Below are the code and all the weights of a small trained network. Each question names an input and a target symbol and asks about switching units off, where a switched-off unit gives its printed mean instead of its output.

import numpy as np


def w(rows, s, z=0):
    codes = np.array(rows[::2]) - 128.0
    scale = np.full(codes.shape[1], s)
    scale[-1] = z or s
    return codes * scale


def f(y):
    return np.maximum(y, 0)


def softmax(a):
    e = np.exp(a - a.max(-1, keepdims=True))
    return e / e.sum(-1, keepdims=True)


def log_softmax(a):
    a = a - a.max(-1, keepdims=True)
    return a - np.log(np.exp(a).sum(-1, keepdims=True))


def net(x, mask):
    ids = ['γεθξπψ'.index(c) for c in x.split()]
    T = len(ids)
    res = E[ids] + P[:T]
    q, k, v = (res @ M[0].T for M in (Q, K, V))
    z = softmax(np.where(np.tri(T) > 0, q @ k.T / 4**0.5, -1e9)) @ v
    res = res + np.where(mask[0], z, O[0][:, -1]) @ O[0][:, :-1]
    y = f(res @ A[0][:, :-1].T + A[0][:, -1])
    res = res + np.where(mask[1:9], y, B[0][:, -1]) @ B[0][:, :-1]
    return log_softmax(res[-1] @ U[:, :-1].T + U[:, -1])


Q, K, V, O, A, B = {}, {}, {}, {}, {}, {}
E = w([
[139,92,185,117,157,51,145,139],'γ',
[172,145,145,164,196,114,49,155],'ε',
[132,95,81,146,130,118,115,87],'θ',
[80,85,156,145,109,125,84,174],'ξ',
[121,133,141,121,155,252,81,96],'π',
[142,137,87,121,173,176,141,174],'ψ',
],0.021)
P = w([
[154,146,175,153,93,139,159,129],'0',
[139,41,153,154,143,145,170,138],'1',
[86,249,130,111,143,111,135,135],'2',
[177,101,134,108,32,114,82,129],'3',
[152,65,97,75,191,119,119,131],'4',
[70,240,107,41,120,94,77,141],'5',
[221,140,102,54,45,105,50,131],'6',
[110,73,68,41,164,113,117,98],'7',
],0.012)
Q[0] = w([
[211,19,135,124,142,158,129,139],'h1',
[13,135,88,53,250,95,75,113],'h1',
[47,131,130,217,164,156,205,123],'h1',
[122,78,113,55,90,158,55,129],'h1',
],0.012)
K[0] = w([
[158,209,151,115,13,119,123,120],'h1',
[198,48,100,19,102,134,70,149],'h1',
[174,94,166,246,118,143,176,137],'h1',
[154,158,96,71,128,82,95,127],'h1',
],0.013)
V[0] = w([
[134,92,137,124,107,36,41,157],'h1',
[166,162,254,99,139,117,172,48],'h1',
[220,147,56,229,225,74,133,88],'h1',
[81,58,88,139,126,99,129,34],'h1',
],0.0079)
O[0] = w([
[129,231,235,199,107,136,188,48,254],'h1',
[139,156,197,6,120,90,61,13,22],'h1',
[255,161,140,159,135,135,139,121,153],'h1',
[56,90,31,109,62,82,115,34,160],'h1',
],0.0083,0.0039)
A[0] = w([
[118,189,162,112,165,187,86,96,68],'n1',
[190,171,145,220,112,237,120,121,2],'n2',
[111,153,162,48,97,101,103,24,77],'n3',
[120,75,115,209,150,138,124,173,176],'n4',
[191,142,79,126,166,182,85,77,176],'n5',
[150,139,124,189,166,2,164,190,55],'n6',
[85,88,76,60,136,124,60,119,71],'n7',
[113,122,98,110,137,116,193,160,188],'n8',
],0.0067,0.0038)
B[0] = w([
[64,92,118,55,100,112,140,193,177],'n1',
[34,84,63,149,169,104,85,76,199],'n2',
[163,112,146,103,70,172,177,156,179],'n3',
[200,196,103,167,61,141,142,102,253],'n4',
[160,109,99,55,205,91,152,121,245],'n5',
[118,104,145,42,100,121,130,118,180],'n6',
[106,104,112,230,197,117,121,148,163],'n7',
[131,136,122,115,2,145,127,149,184],'n8',
],0.0071,0.0055)
U = w([
[162,85,172,3,115,46,186,173,91],'γ',
[195,166,188,161,224,86,81,155,107],'ε',
[188,83,60,131,84,59,135,80,253],'θ',
[89,103,184,190,84,128,128,189,198],'ξ',
[95,33,111,60,175,119,92,164,20],'π',
[209,118,104,72,149,153,237,253,66],'ψ',
],0.0053,0.003)

Each question gives the input, a string of symbols that net reads in full, and the target symbol t.
The units are the heads (4 rows each of Q, K, V and O) and the neurons (one row each of A and B). Each row of codes is followed by its name. A weight is (code - 128) times the scale printed after its matrix; where a second scale follows, it is the last column's (O, A, B and U).
mask holds one flag per unit, heads first, then neurons. A switched-off unit (its flag False) gives its mean, the last column of its rows in O or B, instead of its output. The means were averaged over made-up inputs and are rounded, as every weight is.
A unit's drop is (log p(t) with every unit on - log p(t) with that unit switched off) / (log p(t) with every unit on - log p(t) with every unit switched off).
The circuit of an input: a set's keep is (log p(t) with only the set's units on - log p(t) with every unit switched off) / (log p(t) with every unit on - log p(t) with every unit switched off). Starting from all 9 units, units are removed one at a time, each time the one whose removal leaves the highest keep (on an exact tie, the one counted first), for as long as the keep stays at least 0.8.
units of the circuit, in order: the units of the circuit, biggest drop first
top k neurons: the k neurons with the biggest drops, biggest first
drop when u is switched off: that unit's drop, to one decimal
input ψ γ π, target γ: top 3 neurons => n1; n3; n5
input ε π ε ψ, target ε: units of the circuit, in order => h1; n2
input ψ ψ θ π, target π: units of the circuit, in order => n2; n4; n1
input θ θ γ ψ ξ ε, target ξ: top 2 neurons => n5; n1
input π γ ξ ξ θ ξ ξ ξ, target ξ: top neuron => n5
input θ θ θ ε ε ψ γ θ, target γ: units of the circuit, in order => h1; n3; n1
input θ γ ξ, target γ: units of the circuit, in order => h1; n3
input ξ ε ε ε π ψ, target π: top 3 neurons => n4; n7; n3
input ξ ξ θ ε ψ π ε ψ, target ε: top 2 neurons => n2; n3
input θ π γ, target π: top 2 neurons => n7; n4
input θ θ γ π ε ξ, target ε: top 2 neurons => n8; n3
input π γ γ ξ, target γ: drop when n8 is switched off => 0.0
input γ ξ θ ξ γ, target ξ: drop when h1 is switched off => 1.0
input θ ψ θ π ε ξ γ ε, target γ: drop when n3 is switched off => 0.3
input θ ψ ε, target ψ: top neuron => n6
